Here is a tiny trained network, its code and every weight. The questions are about switching its units off for an input and a class, where a switched-off unit gives its printed mean instead of its output.

import numpy as np


def w(rows, s, z=0):
    codes = np.array(rows[::2]) - 128.0
    scale = np.full(codes.shape[1], s)
    scale[-1] = z or s
    return codes * scale


def norm(h):
    return h / np.sqrt((h * h).mean(-1, keepdims=True) + 1e-5)


def f(y):
    return np.maximum(y, 0)


def log_softmax(a):
    a = a - a.max(-1, keepdims=True)
    return a - np.log(np.exp(a).sum(-1, keepdims=True))


def net(x, mask):
    res = np.array(x, float).reshape(1, 8) / 4 @ E
    u = 0
    for l in range(3):
        y = f(norm(res) @ A[l][:, :-1].T + A[l][:, -1])
        res = res + np.where(mask[u : u + 4], y, B[l][:, -1]) @ B[l][:, :-1]
        u += 4
    return log_softmax(norm(res)[-1] @ U[:, :-1].T + U[:, -1])


A, B = {}, {}
E = w([
[128,125,131,129,131],'x0',
[129,131,128,130,127],'x1',
[126,131,128,131,128],'x2',
[114,114,202,44,123],'x3',
[212,80,206,123,57],'x4',
[127,134,130,132,127],'x5',
[254,159,82,69,219],'x6',
[128,130,129,129,127],'x7',
],0.0057)
A[0] = w([
[94,134,155,107,66,216],'L0N0',
[133,66,222,177,68,29],'L0N1',
[254,60,118,104,111,43],'L0N2',
[155,93,122,222,44,4],'L0N3',
],0.0081,0.0034)
B[0] = w([
[127,93,172,103,168,238],'L0N0',
[115,160,111,88,13,230],'L0N1',
[90,225,165,181,157,253],'L0N2',
[4,173,49,125,46,206],'L0N3',
],0.011,0.0039)
A[1] = w([
[114,145,164,54,159,82],'L1N0',
[85,206,180,64,193,115],'L1N1',
[91,140,207,101,108,250],'L1N2',
[1,78,124,155,135,229],'L1N3',
],0.0094,0.002)
B[1] = w([
[9,181,153,36,140,180],'L1N0',
[43,1,112,175,131,249],'L1N1',
[186,97,114,155,238,222],'L1N2',
[176,195,209,200,181,255],'L1N3',
],0.008,0.0067)
A[2] = w([
[74,126,118,74,103,199],'L2N0',
[117,124,206,111,123,111],'L2N1',
[142,140,176,139,134,247],'L2N2',
[98,52,4,120,155,172],'L2N3',
],0.012,0.0012)
B[2] = w([
[36,209,109,2,55,200],'L2N0',
[179,49,49,78,158,227],'L2N1',
[208,107,196,146,114,218],'L2N2',
[180,136,34,153,55,254],'L2N3',
],0.0097,0.0047)
U = w([
[172,202,189,235,149,143],'0',
[16,165,75,83,73,243],'1',
[107,21,190,114,246,105],'2',
[149,72,182,1,62,2],'3',
[209,116,14,174,114,66],'4',
],0.018,0.0044)

Each question gives the input, the list of numbers given to net, and the class t.
The units are the neurons (one row each of A and B). Each row of codes is followed by its name. A weight is (code - 128) times the scale printed after its matrix; where a second scale follows, it is the last column's (A, B and U).
mask holds one flag per neuron, layer by layer. A switched-off neuron (its flag False) gives its mean, the last column of its row in B, instead of its output. The means were averaged over made-up inputs and are rounded, as every weight is.
A unit's drop is (log p(t) with every unit on - log p(t) with that unit switched off) / (log p(t) with every unit on - log p(t) with every unit switched off).
The circuit of an input: a set's keep is (log p(t) with only the set's units on - log p(t) with every unit switched off) / (log p(t) with every unit on - log p(t) with every unit switched off). Starting from all 12 units, units are removed one at a time, each time the one whose removal leaves the highest keep (on an exact tie, the one counted first), for as long as the keep stays at least 0.8.
units of the circuit, in order: the units of the circuit, biggest drop first
most important unit: the unit with the biggest drop
k most important neurons: the k neurons with the biggest drops, biggest first
k most important neurons of layer l: the k neurons of layer l with the biggest drops, biggest first
drop of u: that unit's drop, to one decimal
input [1,-7,7,-8,-8,3,-6,3], class 0: units of the circuit, in order : [L1N3]
input [-6,4,-6,6,8,1,1,4], class 2: 3 most important neurons of layer 0 : [L0N2; L0N3; L0N0]
input [0,1,3,2,-5,6,8,-4], class 1: 3 most important neurons : [L1N2; L1N3; L1N0]
input [2,7,0,-5,7,6,-5,5], class 1: 2 most important neurons : [L0N3; L0N1]
input [0,-1,-1,-4,-6,8,2,6], class 4: units of the circuit, in order : [L0N2; L2N3]
input [1,-6,-8,-1,8,-1,-5,-4], class 1: 3 most important neurons : [L0N1; L0N3; L2N0]
input [8,4,5,0,-5,2,2,2], class 4: 2 most important neurons : [L2N3; L0N0]
input [-1,2,2,2,1,1,-4,7], class 3: 3 most important neurons of layer 0 : [L0N1; L0N2; L0N0]
input [-3,7,-4,1,2,-1,7,3], class 2: units of the circuit, in order : [L0N2; L1N1; L1N3]
input [5,-3,-2,6,-1,6,7,6], class 1: 2 most important neurons of layer 1 : [L1N3; L1N0]
input [2,3,8,6,5,-3,2,4], class 2: 2 most important neurons : [L1N2; L0N2]
input [-6,6,8,4,3,-2,7,2], class 2: 2 most important neurons : [L0N2; L1N1]
input [3,4,-8,-7,-8,1,-1,6], class 0: 2 most important neurons of layer 1 : [L1N3; L1N1]
input [-4,8,7,5,0,-6,3,-6], class 1: units of the circuit, in order : [L1N0]
input [-5,4,4,-4,7,6,0,2], class 1: 2 most important neurons : [L0N3; L0N1]
input [-7,-4,-4,3,0,4,-2,6], class 2: 3 most important neurons : [L1N2; L0N0; L2N3]
input [-1,5,2,-3,0,4,-4,-3], class 0: 2 most important neurons : [L1N3; L1N0]
input [6,-2,-5,-8,0,-4,-5,1], class 0: 4 most important neurons : [L1N3; L1N0; L1N1; L2N0]
input [1,4,-1,-8,2,-8,5,0], class 0: 2 most important neurons : [L0N2; L1N1]
input [0,8,3,-5,4,8,-3,0], class 1: units of the circuit, in order : [L0N3]
input [1,-7,6,5,-4,4,8,-1], class 1: 2 most important neurons : [L1N0; L1N3]
input [3,-8,7,-5,6,5,-4,7], class 1: 2 most important neurons : [L0N3; L0N1]
input [-2,7,4,-6,-4,-2,-6,7], class 0: drop of L1N3 : 0.8
input [-5,6,1,-6,-4,-4,-2,6], class 0: drop of L1N3 : 0.1
input [3,-8,-6,6,5,-6,7,-4], class 2: drop of L0N2 : 0.3
input [-7,-3,-5,6,-4,2,-5,-5], class 2: drop of L2N0 : 0.0
input [-1,4,6,2,-3,-2,-5,5], class 2: most important unit : L0N0
